Below is a small trained network, with its code and all its weights. Each question gives an input and a class and asks what happens when units are switched off, that is, made to give their printed mean instead of their output.

import numpy as np


def w(rows, s, z=0):
    codes = np.array(rows[::2]) - 128.0
    scale = np.full(codes.shape[1], s)
    scale[-1] = z or s
    return codes * scale


def f(y):
    return y / 2 * (1 + np.tanh(0.7978845608 * (y + 0.044715 * y**3)))


def log_softmax(a):
    a = a - a.max(-1, keepdims=True)
    return a - np.log(np.exp(a).sum(-1, keepdims=True))


def net(x, mask):
    res = np.array(x, float).reshape(1, 5) / 4 @ E
    y = f(res @ A[0][:, :-1].T + A[0][:, -1])
    res = res + np.where(mask, y, B[0][:, -1]) @ B[0][:, :-1]
    return log_softmax(res[-1] @ U[:, :-1].T + U[:, -1])


A, B = {}, {}
E = w([
[210,32,95,95,2],'x0',
[183,61,200,30,213],'x1',
[29,30,145,181,116],'x2',
[59,144,57,27,134],'x3',
[89,163,230,87,41],'x4',
],0.0055)
A[0] = w([
[205,200,109,101,119,106],'N0',
[108,170,85,170,71,125],'N1',
[192,188,110,102,126,60],'N2',
[127,154,223,125,80,102],'N3',
[145,86,93,73,55,93],'N4',
[76,131,65,54,133,252],'N5',
[62,126,63,44,126,38],'N6',
[159,167,125,146,119,110],'N7',
[34,3,143,149,138,111],'N8',
[79,177,225,70,39,62],'N9',
[198,215,128,120,136,120],'N10',
[190,93,80,196,186,104],'N11',
[211,129,214,241,128,82],'N12',
[190,210,95,68,111,91],'N13',
[163,83,2,151,202,49],'N14',
[89,143,82,65,121,68],'N15',
[71,178,134,117,178,104],'N16',
[120,182,88,190,77,113],'N17',
[79,185,143,128,196,119],'N18',
[160,85,182,77,182,158],'N19',
[67,102,116,156,106,81],'N20',
[143,70,165,36,180,109],'N21',
[103,163,98,146,88,65],'N22',
[192,76,70,102,64,152],'N23',
[94,175,47,153,66,108],'N24',
[164,60,106,107,63,106],'N25',
[90,163,156,146,190,106],'N26',
[121,166,96,166,107,115],'N27',
[112,151,164,157,175,124],'N28',
[45,59,125,143,127,83],'N29',
[143,88,158,89,164,58],'N30',
[128,123,112,132,132,32],'N31',
],0.011,0.0042)
B[0] = w([
[151,95,166,176,130,189],'N0',
[166,176,118,112,145,187],'N1',
[162,90,122,173,156,161],'N2',
[100,102,133,80,167,185],'N3',
[80,134,68,167,138,211],'N4',
[101,128,192,67,13,247],'N5',
[152,42,7,117,112,177],'N6',
[136,121,130,132,124,138],'N7',
[179,97,196,193,115,244],'N8',
[102,85,151,73,253,217],'N9',
[139,106,166,176,117,196],'N10',
[98,105,146,62,157,200],'N11',
[125,68,44,86,22,228],'N12',
[164,68,143,184,127,195],'N13',
[104,86,147,69,245,215],'N14',
[145,74,60,123,118,154],'N15',
[79,134,81,160,131,193],'N16',
[182,169,115,106,143,193],'N17',
[65,164,100,180,133,218],'N18',
[180,200,124,106,124,233],'N19',
[176,110,108,161,156,160],'N20',
[214,182,76,107,146,239],'N21',
[170,127,69,124,163,141],'N22',
[50,177,120,174,121,253],'N23',
[191,170,95,115,133,198],'N24',
[71,163,90,187,148,220],'N25',
[89,159,96,173,133,197],'N26',
[150,149,117,119,141,156],'N27',
[100,148,114,151,109,180],'N28',
[162,79,139,171,140,187],'N29',
[173,145,68,139,163,158],'N30',
[143,104,89,137,158,106],'N31',
],0.034,0.0057)
U = w([
[34,189,91,187,153,122],'0',
[245,227,111,70,161,139],'1',
[88,55,161,28,254,170],'2',
[204,44,200,222,134,144],'3',
[121,48,61,49,38,255],'4',
[90,206,234,59,32,231],'5',
[126,135,188,88,118,11],'6',
[124,145,192,85,117,4],'7',
],0.0066,0.0029)

Each question gives the input, the list of numbers given to net, and the class t.
The units are the neurons (one row each of A and B). Each row of codes is followed by its name. A weight is (code - 128) times the scale printed after its matrix; where a second scale follows, it is the last column's (A, B and U).
mask holds one flag per neuron, in row order. A switched-off neuron (its flag False) gives its mean, the last column of its row in B, instead of its output. The means were averaged over made-up inputs and are rounded, as every weight is.
A unit's drop is (log p(t) with every unit on - log p(t) with that unit switched off) / (log p(t) with every unit on - log p(t) with every unit switched off).
The circuit of an input: a set's keep is (log p(t) with only the set's units on - log p(t) with every unit switched off) / (log p(t) with every unit on - log p(t) with every unit switched off). Starting from the 12 units with the biggest drops (on a tie, the unit counted first), units are removed one at a time, each time the one whose removal leaves the highest keep (on an exact tie, the one counted first), for as long as the keep stays at least 0.8.
circuit, biggest first: the units of the circuit, biggest drop first
unit that matters most: the unit with the biggest drop
k most important neurons: the k neurons with the biggest drops, biggest first
drop of u: that unit's drop, to one decimal
input [-2,-6,1,8,-2], class 4: unit that matters most : N6
input [6,6,4,4,8], class 2: 2 most important neurons : (N9, N3)
input [8,2,8,-4,-3], class 0: 3 most important neurons : (N25, N23, N4)
input [0,-1,7,4,7], class 2: 2 most important neurons : (N9, N3)
input [-1,-3,-3,-3,-2], class 5: circuit, biggest first : (N6, N9, N30, N4)
input [2,-3,5,-5,4], class 3: 3 most important neurons : (N8, N5, N14)
input [1,6,-4,7,-5], class 4: 2 most important neurons : (N5, N6)
input [6,2,-7,6,7], class 2: 2 most important neurons : (N9, N8)
input [2,-1,-2,-4,-1], class 4: 4 most important neurons : (N12, N5, N8, N19)
input [2,8,8,4,-5], class 1: 2 most important neurons : (N21, N19)
input [-3,1,-8,-6,7], class 3: 2 most important neurons : (N10, N0)
input [-6,6,7,-2,-3], class 3: 4 most important neurons : (N8, N23, N29, N25)
input [-2,-4,-4,-2,-4], class 1: 3 most important neurons : (N9, N8, N17)
input [7,1,-5,2,1], class 0: circuit, biggest first : (N23)
input [-4,-3,0,5,5], class 2: 3 most important neurons : (N9, N12, N23)
input [2,7,2,1,-7], class 1: 2 most important neurons : (N21, N19)
input [-3,4,-4,-6,1], class 4: 2 most important neurons : (N12, N8)
input [-3,-4,3,6,6], class 2: 2 most important neurons : (N9, N12)
input [-2,7,5,1,1], class 1: drop of N21 : 0.1
input [4,4,-7,-7,-3], class 3: unit that matters most : N0
input [8,3,-5,4,-7], class 0: drop of N4 : 0.2
input [-4,7,5,-2,-5], class 1: drop of N13 : 0.0
input [-4,5,4,8,-3], class 4: drop of N5 : 0.1
